Below are the code and all the weights of a small trained network. Each question names an input and a class and asks about switching units off, where a switched-off unit gives its printed mean instead of its output.

import numpy as np


def w(rows, s, z=0):
    codes = np.array(rows[::2]) - 128.0
    scale = np.full(codes.shape[1], s)
    scale[-1] = z or s
    return codes * scale


def norm(h):
    return h / np.sqrt((h * h).mean(-1, keepdims=True) + 1e-5)


def f(y):
    return np.maximum(y, 0)


def log_softmax(a):
    a = a - a.max(-1, keepdims=True)
    return a - np.log(np.exp(a).sum(-1, keepdims=True))


def net(x, mask):
    res = np.array(x, float).reshape(1, 2) / 4 @ E
    u = 0
    for l in range(4):
        y = f(norm(res) @ A[l][:, :-1].T + A[l][:, -1])
        res = res + np.where(mask[u : u + 4], y, B[l][:, -1]) @ B[l][:, :-1]
        u += 4
    return log_softmax(norm(res)[-1] @ U[:, :-1].T + U[:, -1])


A, B = {}, {}
E = w([
[64,132,137,86,247,72,11,107],'x0',
[74,178,129,144,146,129,111,74],'x1',
],0.012)
A[0] = w([
[143,228,122,198,104,129,134,101,86],'0.n0',
[251,70,115,153,53,195,198,97,117],'0.n1',
[135,143,83,215,2,175,175,65,4],'0.n2',
[147,213,98,210,49,189,205,99,54],'0.n3',
],0.0071,0.0042)
B[0] = w([
[99,104,133,151,140,99,176,77,165],'0.n0',
[78,124,223,17,157,232,117,228,255],'0.n1',
[56,167,92,94,49,165,104,199,216],'0.n2',
[76,201,9,102,71,81,142,147,226],'0.n3',
],0.011,0.0093)
A[1] = w([
[209,92,147,90,16,136,150,254,169],'1.n0',
[190,121,112,115,96,204,142,134,53],'1.n1',
[113,98,201,94,111,128,146,134,3],'1.n2',
[149,115,215,136,162,170,151,129,77],'1.n3',
],0.009,0.0032)
B[1] = w([
[181,183,146,236,175,146,194,174,255],'1.n0',
[164,200,74,130,174,127,177,44,151],'1.n1',
[192,126,102,156,85,123,102,3,144],'1.n2',
[213,16,117,175,121,120,95,56,140],'1.n3',
],0.0075,0.0097)
A[2] = w([
[128,145,218,70,183,70,3,255,131],'2.n0',
[197,96,196,93,214,188,129,106,156],'2.n1',
[119,203,13,125,73,106,152,118,4],'2.n2',
[209,69,162,135,173,127,172,190,73],'2.n3',
],0.0094,0.0029)
B[2] = w([
[108,22,49,174,67,144,104,57,252],'2.n0',
[167,114,58,153,169,67,76,57,176],'2.n1',
[186,89,155,190,93,66,129,83,167],'2.n2',
[173,242,1,253,150,33,165,171,167],'2.n3',
],0.0094,0.013)
A[3] = w([
[9,231,170,142,119,176,154,188,144],'3.n0',
[141,2,153,57,160,102,33,134,254],'3.n1',
[100,165,182,158,59,129,179,159,197],'3.n2',
[73,203,111,120,55,136,186,120,217],'3.n3',
],0.0074,0.0019)
B[3] = w([
[213,150,170,96,176,173,58,165,254],'3.n0',
[72,161,92,118,26,245,57,130,222],'3.n1',
[102,102,152,66,159,157,193,158,211],'3.n2',
[191,49,200,75,155,130,105,174,241],'3.n3',
],0.011,0.0075)
U = w([
[195,175,37,215,145,135,135,143,172],'0',
[74,112,56,149,99,164,63,60,179],'1',
[157,163,154,76,112,204,168,253,188],'2',
[131,115,132,96,46,60,171,155,93],'3',
[115,176,146,141,138,119,141,145,2],'4',
[127,95,203,151,160,71,184,48,82],'5',
[131,199,199,100,203,142,84,104,93],'6',
],0.017,0.0067)

Each question gives the input, the list of numbers given to net, and the class t.
The units are the neurons (one row each of A and B). Each row of codes is followed by its name. A weight is (code - 128) times the scale printed after its matrix; where a second scale follows, it is the last column's (A, B and U).
mask holds one flag per neuron, layer by layer. A switched-off neuron (its flag False) gives its mean, the last column of its row in B, instead of its output. The means were averaged over made-up inputs and are rounded, as every weight is.
A unit's drop is (log p(t) with every unit on - log p(t) with that unit switched off) / (log p(t) with every unit on - log p(t) with every unit switched off).
The circuit of an input: a set's keep is (log p(t) with only the set's units on - log p(t) with every unit switched off) / (log p(t) with every unit on - log p(t) with every unit switched off). Starting from the 12 units with the biggest drops (on a tie, the unit counted first), units are removed one at a time, each time the one whose removal leaves the highest keep (on an exact tie, the one counted first), for as long as the keep stays at least 0.8.
circuit, biggest first: the units of the circuit, biggest drop first
most important unit: the unit with the biggest drop
top k neurons: the k neurons with the biggest drops, biggest first
top k neurons in layer l: the k neurons of layer l with the biggest drops, biggest first
drop of u: that unit's drop, to one decimal
input [0,-2], class 0: most important unit : 2.n3
input [2,8], class 6: top 3 neurons : 2.n0; 0.n1; 0.n3
input [-2,-7], class 0: circuit, biggest first : 2.n3; 0.n2
input [2,-1], class 1: circuit, biggest first : 1.n0; 0.n1
input [1,-1], class 1: top 3 neurons : 0.n2; 1.n0; 0.n1
input [3,-5], class 0: top 3 neurons : 0.n3; 2.n3; 0.n0
input [-2,-6], class 0: top 3 neurons : 2.n3; 2.n1; 0.n3
input [-1,7], class 3: top 3 neurons in layer 2 : 2.n2; 2.n0; 2.n1
input [-1,6], class 3: drop of 2.n0 : 0.2
input [0,-1], class 0: drop of 2.n3 : 0.5
input [5,-7], class 1: drop of 1.n0 : 0.4
